Below is a small trained network, with its code and all its weights. Each question gives an input and a class and asks what happens when units are switched off, that is, made to give their printed mean instead of their output.

import numpy as np


def w(rows, s, z=0):
    codes = np.array(rows[::2]) - 128.0
    scale = np.full(codes.shape[1], s)
    scale[-1] = z or s
    return codes * scale


def norm(h):
    return h / np.sqrt((h * h).mean(-1, keepdims=True) + 1e-5)


def f(y):
    return y / 2 * (1 + np.tanh(0.7978845608 * (y + 0.044715 * y**3)))


def log_softmax(a):
    a = a - a.max(-1, keepdims=True)
    return a - np.log(np.exp(a).sum(-1, keepdims=True))


def net(x, mask):
    res = np.array(x, float).reshape(1, 4) / 4 @ E
    u = 0
    for l in range(2):
        y = f(norm(res) @ A[l][:, :-1].T + A[l][:, -1])
        res = res + np.where(mask[u : u + 12], y, B[l][:, -1]) @ B[l][:, :-1]
        u += 12
    return log_softmax(norm(res)[-1] @ U[:, :-1].T + U[:, -1])


A, B = {}, {}
E = w([
[174,254,165,61,151,169,36,164,124,83,104],'x0',
[131,164,189,81,142,81,177,71,162,128,96],'x1',
[152,102,172,125,194,93,120,139,86,120,166],'x2',
[96,107,183,126,89,131,86,90,96,129,98],'x3',
],0.0093)
A[0] = w([
[104,121,40,166,181,194,131,180,107,100,194,113],'0.n1',
[150,225,156,159,145,160,62,201,167,182,148,86],'0.n2',
[141,70,192,115,89,147,81,92,87,142,35,139],'0.n3',
[160,134,94,61,212,70,204,130,202,98,55,86],'0.n4',
[93,181,201,90,121,182,118,150,175,88,111,109],'0.n5',
[82,153,208,129,141,106,139,108,254,142,127,52],'0.n6',
[173,192,78,78,157,89,234,219,191,144,182,131],'0.n7',
[58,108,84,143,102,123,107,144,224,72,75,46],'0.n8',
[171,118,190,131,202,70,119,138,78,162,224,57],'0.n9',
[114,61,114,138,104,110,192,125,147,178,137,92],'0.n10',
[143,147,82,91,83,232,202,116,143,123,80,22],'0.n11',
[57,186,138,127,52,159,180,151,177,90,117,3],'0.n12',
],0.0074,0.0049)
B[0] = w([
[57,171,116,131,86,120,91,57,70,114,156,228],'0.n1',
[178,131,133,214,118,157,155,120,121,129,118,255],'0.n2',
[86,206,85,70,58,1,165,229,88,166,153,206],'0.n3',
[93,163,32,179,102,154,53,48,37,118,209,215],'0.n4',
[160,106,158,160,170,154,144,144,146,204,157,238],'0.n5',
[147,159,55,174,157,143,79,61,113,115,197,172],'0.n6',
[41,135,227,45,93,21,132,218,141,187,59,255],'0.n7',
[158,60,167,55,113,166,154,101,160,104,163,145],'0.n8',
[177,80,152,119,51,182,174,141,214,67,193,197],'0.n9',
[164,159,183,195,141,163,142,143,175,131,66,213],'0.n10',
[219,39,98,60,86,123,130,137,152,100,132,156],'0.n11',
[160,92,114,72,127,170,154,127,184,105,175,147],'0.n12',
],0.0094,0.0056)
A[1] = w([
[183,72,155,65,99,173,152,119,172,73,182,125],'1.n1',
[73,144,200,107,71,193,116,68,140,120,92,81],'1.n2',
[139,189,150,99,148,185,90,169,114,97,106,63],'1.n3',
[128,98,157,189,182,149,135,101,155,167,90,15],'1.n4',
[163,173,201,213,151,169,176,105,122,145,70,26],'1.n5',
[158,176,147,85,124,188,72,138,131,165,148,107],'1.n6',
[180,160,163,131,191,170,98,115,142,166,123,2],'1.n7',
[77,98,90,128,107,179,90,148,49,71,105,43],'1.n8',
[95,72,96,174,155,108,183,87,153,149,107,36],'1.n9',
[96,175,80,162,125,140,123,72,83,93,176,126],'1.n10',
[148,134,141,81,208,78,161,6,119,112,136,106],'1.n11',
[127,77,195,126,209,68,113,147,84,34,176,112],'1.n12',
],0.011,0.005)
B[1] = w([
[206,105,107,116,34,196,54,205,234,107,142,208],'1.n1',
[162,112,166,125,158,156,59,146,152,92,203,155],'1.n2',
[44,92,118,77,179,97,217,54,95,88,43,209],'1.n3',
[128,128,192,186,165,90,120,151,92,156,71,142],'1.n4',
[189,122,217,169,167,159,106,212,142,131,155,206],'1.n5',
[115,39,71,160,132,114,135,111,146,95,127,254],'1.n6',
[144,81,191,195,158,164,165,143,76,104,111,184],'1.n7',
[135,180,103,92,229,104,182,63,156,136,157,172],'1.n8',
[145,125,110,60,215,150,123,121,69,34,57,178],'1.n9',
[221,222,154,146,150,176,89,76,126,175,169,212],'1.n10',
[53,171,23,173,149,196,124,61,80,126,155,155],'1.n11',
[85,72,1,30,126,178,119,69,184,106,57,171],'1.n12',
],0.01,0.0069)
U = w([
[180,47,211,242,252,187,182,159,79,56,12,63],'0',
[182,36,26,49,66,224,99,108,226,72,174,53],'1',
[111,241,45,185,180,168,99,7,34,145,216,65],'2',
[4,145,159,19,98,2,130,214,43,191,73,96],'3',
[217,166,218,209,72,131,63,203,129,194,223,254],'4',
],0.013,0.0062)

Each question gives the input, the list of numbers given to net, and the class t.
The units are the neurons (one row each of A and B). Each row of codes is followed by its name. A weight is (code - 128) times the scale printed after its matrix; where a second scale follows, it is the last column's (A, B and U).
mask holds one flag per neuron, layer by layer. A switched-off neuron (its flag False) gives its mean, the last column of its row in B, instead of its output. The means were averaged over made-up inputs and are rounded, as every weight is.
A unit's drop is (log p(t) with every unit on - log p(t) with that unit switched off) / (log p(t) with every unit on - log p(t) with every unit switched off).
The circuit of an input: a set's keep is (log p(t) with only the set's units on - log p(t) with every unit switched off) / (log p(t) with every unit on - log p(t) with every unit switched off). Starting from the 12 units with the biggest drops (on a tie, the unit counted first), units are removed one at a time, each time the one whose removal leaves the highest keep (on an exact tie, the one counted first), for as long as the keep stays at least 0.8.
units of the circuit, in order: the units of the circuit, biggest drop first
top k neurons: the k neurons with the biggest drops, biggest first
k most important neurons of layer l: the k neurons of layer l with the biggest drops, biggest first
drop when u is switched off: that unit's drop, to one decimal
input [-7,-1,8,-2], class 1: 3 most important neurons of layer 1 : [1.n1 1.n12 1.n7]
input [4,5,-1,4], class 2: units of the circuit, in order : [0.n6]
input [6,6,2,-3], class 0: 3 most important neurons of layer 0 : [0.n1 0.n5 0.n3]
input [-4,-7,-6,-6], class 2: top 2 neurons : [0.n1 0.n9]
input [4,3,-1,-4], class 0: top 4 neurons : [0.n3 0.n2 0.n5 0.n1]
input [4,5,5,-3], class 1: top 2 neurons : [0.n9 0.n1]
input [-3,8,-2,-8], class 2: 2 most important neurons of layer 0 : [0.n4 0.n6]
input [0,4,-1,4], class 2: top 2 neurons : [0.n6 0.n7]
input [7,7,1,0], class 0: top 3 neurons : [0.n5 1.n7 0.n1]
input [-5,0,6,-5], class 1: top 3 neurons : [0.n9 0.n2 0.n3]
input [-5,5,6,-6], class 1: 4 most important neurons of layer 0 : [0.n3 0.n9 0.n2 0.n5]
input [5,5,3,-2], class 0: top 4 neurons : [0.n1 0.n5 1.n7 0.n3]
input [0,-8,-3,6], class 2: top 2 neurons : [0.n7 1.n8]
input [-2,-4,1,6], class 3: units of the circuit, in order : [0.n3]
input [5,-1,7,6], class 1: top 2 neurons : [0.n9 0.n7]
input [8,8,4,6], class 0: top 3 neurons : [0.n5 0.n1 1.n7]
input [1,-1,2,2], class 4: top 4 neurons : [0.n9 0.n3 0.n7 1.n12]
input [-3,6,-4,7], class 3: 2 most important neurons of layer 0 : [0.n3 0.n4]
input [-2,-1,-6,7], class 3: top 2 neurons : [0.n3 0.n9]
input [-8,-5,-3,0], class 0: units of the circuit, in order : [0.n10]
input [-1,1,-4,-5], class 3: top 2 neurons : [0.n7 0.n9]
input [0,5,-3,8], class 3: 2 most important neurons of layer 0 : [0.n3 0.n4]
input [-3,-6,8,-6], class 1: top 2 neurons : [1.n12 0.n9]
input [8,2,8,-5], class 0: top 2 neurons : [0.n2 1.n7]
input [-4,0,7,-6], class 1: 2 most important neurons of layer 0 : [0.n9 0.n3]
input [1,-5,7,2], class 1: drop when 0.n9 is switched off : 0.7
input [3,-3,-6,-8], class 3: units of the circuit, in order : [0.n7]
input [-6,-8,-5,-3], class 2: drop when 0.n1 is switched off : 2.1
input [2,-2,7,8], class 3: drop when 0.n11 is switched off : 0.2
input [4,-8,-5,1], class 2: drop when 1.n9 is switched off : 0.0
